Below is a small trained network, with its code and all its weights. Each question gives an input and a target symbol and asks what happens when units are switched off, that is, made to give their printed mean instead of their output.

import numpy as np


def w(rows, s, z=0):
    codes = np.array(rows[::2]) - 128.0
    scale = np.full(codes.shape[1], s)
    scale[-1] = z or s
    return codes * scale


def norm(h):
    return h / np.sqrt((h * h).mean(-1, keepdims=True) + 1e-5)


def f(y):
    return y / 2 * (1 + np.tanh(0.7978845608 * (y + 0.044715 * y**3)))


def softmax(a):
    e = np.exp(a - a.max(-1, keepdims=True))
    return e / e.sum(-1, keepdims=True)


def log_softmax(a):
    a = a - a.max(-1, keepdims=True)
    return a - np.log(np.exp(a).sum(-1, keepdims=True))


def net(x, mask):
    ids = ['ΘΦαβγδεζηλστψω'.index(c) for c in x.split()]
    T = len(ids)
    res = E[ids] + P[:T]
    r = norm(res)
    for j in range(3):
        rows = slice(2 * j, 2 * j + 2)
        q, k, v = (r @ M[0][rows].T for M in (Q, K, V))
        z = softmax(np.where(np.tri(T) > 0, q @ k.T / 2**0.5, -1e9)) @ v
        o = O[0][rows]
        res = res + np.where(mask[j], z, o[:, -1]) @ o[:, :-1]
    y = f(norm(res) @ A[0][:, :-1].T + A[0][:, -1])
    res = res + np.where(mask[3:11], y, B[0][:, -1]) @ B[0][:, :-1]
    return log_softmax(norm(res)[-1] @ U[:, :-1].T + U[:, -1])


Q, K, V, O, A, B = {}, {}, {}, {}, {}, {}
E = w([
[141,102,132],'Θ',
[144,80,117],'Φ',
[220,65,103],'α',
[190,162,66],'β',
[56,171,25],'γ',
[122,19,47],'δ',
[158,69,201],'ε',
[200,156,199],'ζ',
[209,179,164],'η',
[74,80,69],'λ',
[142,103,132],'σ',
[107,67,147],'τ',
[143,143,163],'ψ',
[128,248,76],'ω',
],0.016)
P = w([
[176,89,71],'0',
[158,136,73],'1',
[162,153,132],'2',
[162,176,157],'3',
[180,187,163],'4',
[165,214,176],'5',
[169,229,186],'6',
[168,252,193],'7',
[168,233,190],'8',
[171,219,181],'9',
],0.0027)
Q[0] = w([
[122,119,111],'H1',
[143,181,6],'H1',
[158,168,103],'H2',
[155,104,131],'H2',
[155,186,92],'H3',
[168,150,161],'H3',
],0.025)
K[0] = w([
[139,139,127],'H1',
[134,253,109],'H1',
[150,142,124],'H2',
[117,148,152],'H2',
[156,133,85],'H3',
[156,106,147],'H3',
],0.035)
V[0] = w([
[152,205,104],'H1',
[134,137,59],'H1',
[255,168,96],'H2',
[101,61,213],'H2',
[245,100,234],'H3',
[61,160,205],'H3',
],0.0063)
O[0] = w([
[111,12,58,77],'H1',
[135,75,137,117],'H1',
[232,155,147,186],'H2',
[96,2,146,162],'H2',
[174,210,251,253],'H3',
[93,248,173,86],'H3',
],0.0056,0.0048)
A[0] = w([
[162,101,77,92],'N1',
[69,129,93,98],'N2',
[5,142,68,62],'N3',
[61,207,49,1],'N4',
[89,89,156,181],'N5',
[156,121,156,130],'N6',
[162,130,129,74],'N7',
[177,222,108,120],'N8',
],0.015,0.0058)
B[0] = w([
[121,53,155,153],'N1',
[136,124,154,135],'N2',
[196,119,228,161],'N3',
[86,255,71,150],'N4',
[32,187,105,188],'N5',
[123,186,151,201],'N6',
[167,151,117,137],'N7',
[76,121,59,254],'N8',
],0.017,0.0055)
U = w([
[154,127,144,98],'Θ',
[143,118,118,129],'Φ',
[244,91,134,122],'α',
[174,106,14,175],'β',
[118,143,104,72],'γ',
[106,79,92,253],'δ',
[116,144,240,101],'ε',
[184,165,146,87],'ζ',
[203,170,48,91],'η',
[100,68,195,177],'λ',
[151,129,131,80],'σ',
[14,151,133,191],'τ',
[132,145,115,51],'ψ',
[80,163,2,104],'ω',
],0.017,0.0057)

Each question gives the input, a string of symbols that net reads in full, and the target symbol t.
The units are the heads (2 rows each of Q, K, V and O) and the neurons (one row each of A and B). Each row of codes is followed by its name. A weight is (code - 128) times the scale printed after its matrix; where a second scale follows, it is the last column's (O, A, B and U).
mask holds one flag per unit, heads first, then neurons. A switched-off unit (its flag False) gives its mean, the last column of its rows in O or B, instead of its output. The means were averaged over made-up inputs and are rounded, as every weight is.
A unit's drop is (log p(t) with every unit on - log p(t) with that unit switched off) / (log p(t) with every unit on - log p(t) with every unit switched off).
The circuit of an input: a set's keep is (log p(t) with only the set's units on - log p(t) with every unit switched off) / (log p(t) with every unit on - log p(t) with every unit switched off). Starting from all 11 units, units are removed one at a time, each time the one whose removal leaves the highest keep (on an exact tie, the one counted first), for as long as the keep stays at least 0.8.
circuit, biggest first: the units of the circuit, biggest drop first
top k neurons: the k neurons with the biggest drops, biggest first
heads that matter: for each layer, one digit per head in row order, 1 if its drop is at least 0.15 and else 0, layers parted by /
drop when u is switched off: that unit's drop, to one decimal
input ω ω Θ, target ω: circuit, biggest first : (H2; N8)
input η ω η Φ, target η: circuit, biggest first : (H2)
input η ω β Θ, target η: top 2 neurons : (N5; N8)
input η γ γ η β λ ω η λ, target λ: circuit, biggest first : (N3; H1)
input τ ε η λ τ λ, target λ: circuit, biggest first : (N3; H3)
input τ ε ε ε Φ, target ε: heads that matter : 011
input γ α Φ Θ ε σ, target ε: top 2 neurons : (N4; N5)
input η δ α σ γ τ γ ω Φ, target ω: top 3 neurons : (N8; N3; N5)
input ω η σ, target η: heads that matter : 011
input σ ε λ β τ η, target η: heads that matter : 000
input γ ε ε α ε Φ, target ε: heads that matter : 010
input δ ε Θ, target ε: top 2 neurons : (N8; N4)
input ζ Φ λ τ α β, target β: drop when H2 is switched off : 0.3
input Θ ω η σ, target η: drop when N8 is switched off : 0.2
input β τ β ω α β, target β: drop when N5 is switched off : 0.1
